Below are the code and all the weights of a small trained network. Each question names an input and a class and asks about switching units off, where a switched-off unit gives its printed mean instead of its output.

import numpy as np


def w(rows, s, z=0):
    codes = np.array(rows[::2]) - 128.0
    scale = np.full(codes.shape[1], s)
    scale[-1] = z or s
    return codes * scale


def f(y):
    return np.maximum(y, 0)


def log_softmax(a):
    a = a - a.max(-1, keepdims=True)
    return a - np.log(np.exp(a).sum(-1, keepdims=True))


def net(x, mask):
    res = np.array(x, float).reshape(1, 8) / 4 @ E
    y = f(res @ A[0][:, :-1].T + A[0][:, -1])
    res = res + np.where(mask, y, B[0][:, -1]) @ B[0][:, :-1]
    return log_softmax(res[-1] @ U[:, :-1].T + U[:, -1])


A, B = {}, {}
E = w([
[103,171,133,145,137,115,139,126,101],'x0',
[108,170,124,141,132,112,135,135,92],'x1',
[210,173,94,29,239,175,233,129,116],'x2',
[65,48,98,100,142,253,85,46,20],'x3',
[138,120,145,121,126,153,114,131,154],'x4',
[132,119,98,109,116,109,126,142,116],'x5',
[92,157,8,196,186,173,130,181,205],'x6',
[124,134,119,116,124,123,122,143,119],'x7',
],0.012)
A[0] = w([
[216,172,157,107,152,69,200,184,181,169],'n1',
[45,94,87,159,97,156,56,126,109,145],'n2',
[69,93,149,187,80,145,81,124,110,175],'n3',
[157,134,214,66,61,101,147,88,88,254],'n4',
[120,108,167,176,37,89,73,110,106,182],'n5',
[130,136,173,217,57,6,65,177,202,209],'n6',
[82,117,43,203,175,186,157,186,171,205],'n7',
[133,114,126,81,194,186,142,115,67,113],'n8',
],0.011,0.0084)
B[0] = w([
[40,146,164,120,132,90,215,178,198,215],'n1',
[177,123,164,99,47,78,62,67,161,183],'n2',
[131,91,135,141,69,117,77,94,108,189],'n3',
[10,41,199,116,147,176,229,128,61,216],'n4',
[90,47,89,153,115,144,89,127,92,205],'n5',
[252,107,109,70,242,134,80,111,55,252],'n6',
[210,223,113,136,137,91,73,122,189,202],'n7',
[137,126,103,81,180,188,98,146,87,182],'n8',
],0.011,0.029)
U = w([
[133,88,142,99,220,164,145,110,50,247],'0',
[201,178,67,126,214,156,76,137,130,214],'1',
[54,132,197,120,124,94,212,156,156,82],'2',
[117,197,93,193,133,95,172,208,242,38],'3',
[53,75,148,181,6,170,100,125,86,1],'4',
[146,169,146,148,2,65,86,55,194,58],'5',
],0.0094,0.0028)

Each question gives the input, the list of numbers given to net, and the class t.
The units are the neurons (one row each of A and B). Each row of codes is followed by its name. A weight is (code - 128) times the scale printed after its matrix; where a second scale follows, it is the last column's (A, B and U).
mask holds one flag per neuron, in row order. A switched-off neuron (its flag False) gives its mean, the last column of its row in B, instead of its output. The means were averaged over made-up inputs and are rounded, as every weight is.
A unit's drop is (log p(t) with every unit on - log p(t) with that unit switched off) / (log p(t) with every unit on - log p(t) with every unit switched off).
The circuit of an input: a set's keep is (log p(t) with only the set's units on - log p(t) with every unit switched off) / (log p(t) with every unit on - log p(t) with every unit switched off). Starting from all 8 units, units are removed one at a time, each time the one whose removal leaves the highest keep (on an exact tie, the one counted first), for as long as the keep stays at least 0.8.
units of the circuit, in order: the units of the circuit, biggest drop first
most important unit: the unit with the biggest drop
k most important neurons: the k neurons with the biggest drops, biggest first
drop of u: that unit's drop, to one decimal
input [-7,7,6,-2,6,1,6,8], class 3: units of the circuit, in order => n6
input [-2,-1,1,-8,-3,2,8,8], class 3: 2 most important neurons => n1, n8
input [4,-4,8,0,-8,-6,1,7], class 3: units of the circuit, in order => n6, n4
input [3,-5,-4,7,2,6,2,3], class 5: 2 most important neurons => n2, n4
input [2,-3,6,-2,-8,4,1,2], class 3: units of the circuit, in order => n4, n6
input [8,-8,6,-2,7,8,1,-5], class 3: units of the circuit, in order => n4, n6
input [-4,4,-1,1,-3,-6,6,-7], class 5: 2 most important neurons => n6, n8
input [-4,-8,2,-2,-8,6,0,8], class 2: 2 most important neurons => n6, n7
input [-1,-1,3,-8,5,6,2,-3], class 3: units of the circuit, in order => n1, n4
input [4,2,6,0,-6,4,4,-4], class 3: 2 most important neurons => n6, n1
input [-5,2,1,-3,0,-5,-3,-4], class 2: units of the circuit, in order => n1, n6
input [-3,-1,1,5,-5,-6,1,-7], class 1: 2 most important neurons => n4, n8
input [-5,-2,-1,3,-5,-1,0,-5], class 4: 2 most important neurons => n6, n7
input [6,3,-7,-8,5,3,3,-8], class 1: units of the circuit, in order => n6
input [7,3,-8,1,4,8,5,-8], class 5: 2 most important neurons => n2, n3
input [-1,1,1,-5,-8,-2,3,-3], class 3: 2 most important neurons => n1, n8
input [4,5,7,-1,-2,1,-7,-4], class 2: 2 most important neurons => n6, n1
input [7,-1,-8,8,6,8,3,7], class 5: drop of n2 => 0.5
input [-5,-5,-6,7,-6,-4,4,-1], class 5: drop of n3 => 0.0
input [-8,3,8,4,7,3,3,-5], class 1: most important unit => n4
input [0,5,1,-2,1,-2,1,5], class 3: drop of n4 => 0.3
input [3,-8,3,2,3,-8,6,-2], class 1: drop of n1 => 0.2
